Below is a small trained network, with its code and all its weights. Each question gives an input and a class and asks what happens when units are switched off, that is, made to give their printed mean instead of their output.

import numpy as np


def w(rows, s, z=0):
    codes = np.array(rows[::2]) - 128.0
    scale = np.full(codes.shape[1], s)
    scale[-1] = z or s
    return codes * scale


def norm(h):
    return h / np.sqrt((h * h).mean(-1, keepdims=True) + 1e-5)


def f(y):
    return y / 2 * (1 + np.tanh(0.7978845608 * (y + 0.044715 * y**3)))


def log_softmax(a):
    a = a - a.max(-1, keepdims=True)
    return a - np.log(np.exp(a).sum(-1, keepdims=True))


def net(x, mask):
    res = np.array(x, float).reshape(1, 2) / 4 @ E
    u = 0
    for l in range(3):
        y = f(norm(res) @ A[l][:, :-1].T + A[l][:, -1])
        res = res + np.where(mask[u : u + 7], y, B[l][:, -1]) @ B[l][:, :-1]
        u += 7
    return log_softmax(norm(res)[-1] @ U[:, :-1].T + U[:, -1])


A, B = {}, {}
E = w([
[113,162,3,223,157,75,90,84],'x0',
[50,29,76,105,150,199,103,94],'x1',
],0.0023)
A[0] = w([
[190,222,171,179,96,77,139,166,219],'L0N1',
[109,176,49,193,173,122,69,58,183],'L0N2',
[107,100,199,77,75,160,166,183,165],'L0N3',
[90,82,157,173,142,75,112,154,7],'L0N4',
[57,91,135,114,164,122,94,108,99],'L0N5',
[32,83,104,159,123,254,82,73,101],'L0N6',
[103,99,183,128,130,135,115,119,15],'L0N7',
],0.0021,0.0012)
B[0] = w([
[62,46,42,64,61,139,142,101,253],'L0N1',
[35,130,224,116,151,89,142,164,251],'L0N2',
[85,149,172,125,200,85,128,5,213],'L0N3',
[162,120,114,147,122,154,83,197,84],'L0N4',
[202,153,127,95,66,67,81,125,140],'L0N5',
[192,117,112,87,30,40,126,111,219],'L0N6',
[122,204,151,131,130,166,83,75,95],'L0N7',
],0.0023,0.0014)
A[1] = w([
[81,60,102,109,243,241,65,113,29],'L1N1',
[64,144,133,125,141,161,207,54,81],'L1N2',
[164,142,187,75,127,98,114,25,219],'L1N3',
[183,80,136,148,85,169,166,90,1],'L1N4',
[150,84,160,87,25,223,148,196,105],'L1N5',
[228,226,152,162,166,121,150,172,14],'L1N6',
[240,254,158,162,119,107,168,187,72],'L1N7',
],0.0029,0.00078)
B[1] = w([
[249,152,74,105,2,48,121,49,210],'L1N1',
[164,112,89,111,114,89,80,194,174],'L1N2',
[68,135,65,169,136,98,160,212,248],'L1N3',
[57,132,115,230,112,111,94,96,104],'L1N4',
[115,198,98,201,226,131,74,95,223],'L1N5',
[189,1,40,163,70,172,3,40,113],'L1N6',
[126,38,52,29,44,114,60,6,188],'L1N7',
],0.0027,0.0012)
A[2] = w([
[124,157,136,113,119,138,135,101,55],'L2N1',
[132,136,138,119,105,67,172,191,142],'L2N2',
[198,234,124,136,94,114,121,88,200],'L2N3',
[183,101,238,118,118,202,141,150,21],'L2N4',
[165,44,83,100,65,164,60,22,3],'L2N5',
[87,126,99,110,135,97,174,185,45],'L2N6',
[122,170,53,255,161,109,75,99,114],'L2N7',
],0.0039,0.00072)
B[2] = w([
[104,105,72,169,152,129,93,133,122],'L2N1',
[161,81,72,166,174,146,107,119,168],'L2N2',
[103,1,135,105,139,156,120,137,129],'L2N3',
[48,196,106,158,195,181,145,92,172],'L2N4',
[192,87,140,96,71,142,114,92,252],'L2N5',
[195,89,141,153,145,115,128,150,171],'L2N6',
[79,186,246,68,195,232,175,140,239],'L2N7',
],0.0036,0.0027)
U = w([
[40,206,191,108,224,190,151,116,200],'0',
[174,58,103,67,1,127,83,50,204],'1',
[202,80,73,223,179,38,129,229,134],'2',
[132,184,111,195,67,129,72,173,1],'3',
],0.0073,0.0033)

Each question gives the input, the list of numbers given to net, and the class t.
The units are the neurons (one row each of A and B). Each row of codes is followed by its name. A weight is (code - 128) times the scale printed after its matrix; where a second scale follows, it is the last column's (A, B and U).
mask holds one flag per neuron, layer by layer. A switched-off neuron (its flag False) gives its mean, the last column of its row in B, instead of its output. The means were averaged over made-up inputs and are rounded, as every weight is.
A unit's drop is (log p(t) with every unit on - log p(t) with that unit switched off) / (log p(t) with every unit on - log p(t) with every unit switched off).
unit that matters most: the unit with the biggest drop
top k neurons: the k neurons with the biggest drops, biggest first
k most important neurons of layer l: the k neurons of layer l with the biggest drops, biggest first
drop of u: that unit's drop, to one decimal
input [7,-8], class 1: unit that matters most	L1N7
input [-6,-8], class 1: top 2 neurons	(L1N7 L1N6)
input [2,-1], class 2: top 2 neurons	(L2N7 L1N5)
input [-1,-2], class 2: top 2 neurons	(L0N1 L0N3)
input [4,-5], class 1: top 3 neurons	(L1N7 L1N5 L0N3)
input [5,4], class 0: top 2 neurons	(L2N7 L1N7)
input [-2,1], class 2: top 2 neurons	(L0N3 L1N3)
input [2,-3], class 2: top 4 neurons	(L0N1 L1N5 L1N1 L2N5)
input [-3,3], class 2: 3 most important neurons of layer 1	(L1N3 L1N7 L1N6)
input [3,-1], class 2: top 2 neurons	(L0N2 L1N5)
input [7,-6], class 0: top 2 neurons	(L2N7 L1N1)
input [-2,-2], class 2: top 2 neurons	(L0N3 L2N7)
input [-5,-8], class 1: 2 most important neurons of layer 1	(L1N7 L1N6)
input [1,-3], class 2: unit that matters most	L0N1
input [4,-3], class 0: drop of L2N7	1.1
input [6,-1], class 0: drop of L2N7	0.6
input [-3,-6], class 1: drop of L1N7	1.6
